Here is a tiny trained network, its code and every weight. The questions are about switching its units off for an input and a class, where a switched-off unit gives its printed mean instead of its output.

import numpy as np


def w(rows, s, z=0):
    codes = np.array(rows[::2]) - 128.0
    scale = np.full(codes.shape[1], s)
    scale[-1] = z or s
    return codes * scale


def norm(h):
    return h / np.sqrt((h * h).mean(-1, keepdims=True) + 1e-5)


def f(y):
    return y / 2 * (1 + np.tanh(0.7978845608 * (y + 0.044715 * y**3)))


def log_softmax(a):
    a = a - a.max(-1, keepdims=True)
    return a - np.log(np.exp(a).sum(-1, keepdims=True))


def net(x, mask):
    res = np.array(x, float).reshape(1, 4) / 4 @ E
    u = 0
    for l in range(2):
        y = f(norm(res) @ A[l][:, :-1].T + A[l][:, -1])
        res = res + np.where(mask[u : u + 11], y, B[l][:, -1]) @ B[l][:, :-1]
        u += 11
    return log_softmax(norm(res)[-1] @ U[:, :-1].T + U[:, -1])


A, B = {}, {}
E = w([
[35,131,113,91,102,78,90],'x0',
[120,127,140,131,114,133,146],'x1',
[128,147,108,122,50,250,80],'x2',
[171,135,98,90,68,85,147],'x3',
],0.011)
A[0] = w([
[91,117,122,116,95,145,102,114],'0.n1',
[128,85,102,129,134,146,138,141],'0.n2',
[112,137,113,86,88,88,97,62],'0.n3',
[161,129,140,174,179,75,176,97],'0.n4',
[254,124,120,151,119,149,146,45],'0.n5',
[128,126,131,163,118,155,211,99],'0.n6',
[176,133,121,151,100,203,95,73],'0.n7',
[129,113,165,189,211,205,129,4],'0.n8',
[181,127,153,135,205,195,148,11],'0.n9',
[250,119,127,106,55,92,136,14],'0.n10',
[51,130,134,125,156,144,108,44],'0.n11',
],0.016,0.0024)
B[0] = w([
[113,90,184,88,140,107,120,170],'0.n1',
[130,179,165,122,133,130,151,133],'0.n2',
[146,77,105,199,94,133,147,182],'0.n3',
[153,119,177,14,153,159,108,254],'0.n4',
[101,91,202,194,32,89,62,253],'0.n5',
[124,115,131,131,122,78,93,170],'0.n6',
[160,106,172,1,208,114,131,230],'0.n7',
[94,204,16,159,136,156,215,223],'0.n8',
[168,107,167,182,67,79,104,217],'0.n9',
[103,210,14,173,179,171,225,250],'0.n10',
[148,99,66,204,71,132,172,173],'0.n11',
],0.018,0.01)
A[1] = w([
[134,117,136,242,98,98,76,70],'1.n1',
[74,163,158,124,45,76,91,3],'1.n2',
[75,156,117,88,115,96,138,119],'1.n3',
[157,106,145,50,187,114,97,128],'1.n4',
[159,166,179,172,97,65,50,44],'1.n5',
[99,152,80,197,99,127,111,75],'1.n6',
[75,198,62,173,163,172,136,3],'1.n7',
[140,19,128,180,87,101,42,72],'1.n8',
[115,170,104,155,120,127,145,76],'1.n9',
[119,142,166,1,157,171,60,64],'1.n10',
[135,183,112,77,162,150,121,138],'1.n11',
],0.018,0.0026)
B[1] = w([
[156,93,192,107,111,133,90,212],'1.n1',
[176,86,126,213,135,123,129,178],'1.n2',
[165,182,127,151,147,204,66,151],'1.n3',
[92,101,186,66,84,191,144,239],'1.n4',
[105,114,116,211,145,128,47,195],'1.n5',
[129,172,161,57,167,149,151,209],'1.n6',
[157,180,19,128,107,78,166,213],'1.n7',
[158,167,143,231,145,102,63,209],'1.n8',
[56,50,65,105,162,143,84,180],'1.n9',
[111,120,210,6,161,129,181,253],'1.n10',
[88,89,160,145,109,115,90,194],'1.n11',
],0.018,0.011)
U = w([
[160,102,158,199,112,113,62,195],'0',
[110,94,197,15,125,166,137,170],'1',
[117,156,2,113,123,128,167,5],'2',
],0.016,0.0019)

Each question gives the input, the list of numbers given to net, and the class t.
The units are the neurons (one row each of A and B). Each row of codes is followed by its name. A weight is (code - 128) times the scale printed after its matrix; where a second scale follows, it is the last column's (A, B and U).
mask holds one flag per neuron, layer by layer. A switched-off neuron (its flag False) gives its mean, the last column of its row in B, instead of its output. The means were averaged over made-up inputs and are rounded, as every weight is.
A unit's drop is (log p(t) with every unit on - log p(t) with that unit switched off) / (log p(t) with every unit on - log p(t) with every unit switched off).
The circuit of an input: a set's keep is (log p(t) with only the set's units on - log p(t) with every unit switched off) / (log p(t) with every unit on - log p(t) with every unit switched off). Starting from the 12 units with the biggest drops (on a tie, the unit counted first), units are removed one at a time, each time the one whose removal leaves the highest keep (on an exact tie, the one counted first), for as long as the keep stays at least 0.8.
circuit, biggest first: the units of the circuit, biggest drop first
most important unit: the unit with the biggest drop
top k neurons: the k neurons with the biggest drops, biggest first
k most important neurons of layer l: the k neurons of layer l with the biggest drops, biggest first
drop when u is switched off: that unit's drop, to one decimal
input [0,-3,0,4], class 2: circuit, biggest first -> 0.n10
input [-7,-4,6,-2], class 0: top 2 neurons -> 0.n9; 0.n5
input [3,5,-6,7], class 2: 3 most important neurons of layer 0 -> 0.n7; 0.n10; 0.n3
input [6,7,4,-6], class 0: 4 most important neurons of layer 0 -> 0.n10; 0.n8; 0.n1; 0.n11
input [-5,-2,6,-8], class 2: top 2 neurons -> 0.n8; 0.n4
input [-3,-1,4,6], class 2: top 2 neurons -> 0.n10; 0.n4
input [-1,-8,-4,5], class 2: top 2 neurons -> 0.n10; 0.n7
input [7,-6,4,6], class 0: top 2 neurons -> 0.n8; 0.n10
input [7,8,3,-6], class 0: top 2 neurons -> 0.n10; 0.n8
input [-6,3,7,8], class 2: top 4 neurons -> 0.n10; 0.n4; 1.n10; 1.n4
input [-7,5,-2,-1], class 0: drop when 0.n5 is switched off -> 0.5
input [7,-8,-2,4], class 0: drop when 0.n10 is switched off -> 1.1
input [-2,2,0,3], class 2: drop when 0.n10 is switched off -> 0.9
input [-4,7,3,-6], class 2: most important unit -> 0.n8
input [8,7,-8,-4], class 0: drop when 0.n8 is switched off -> 1.7
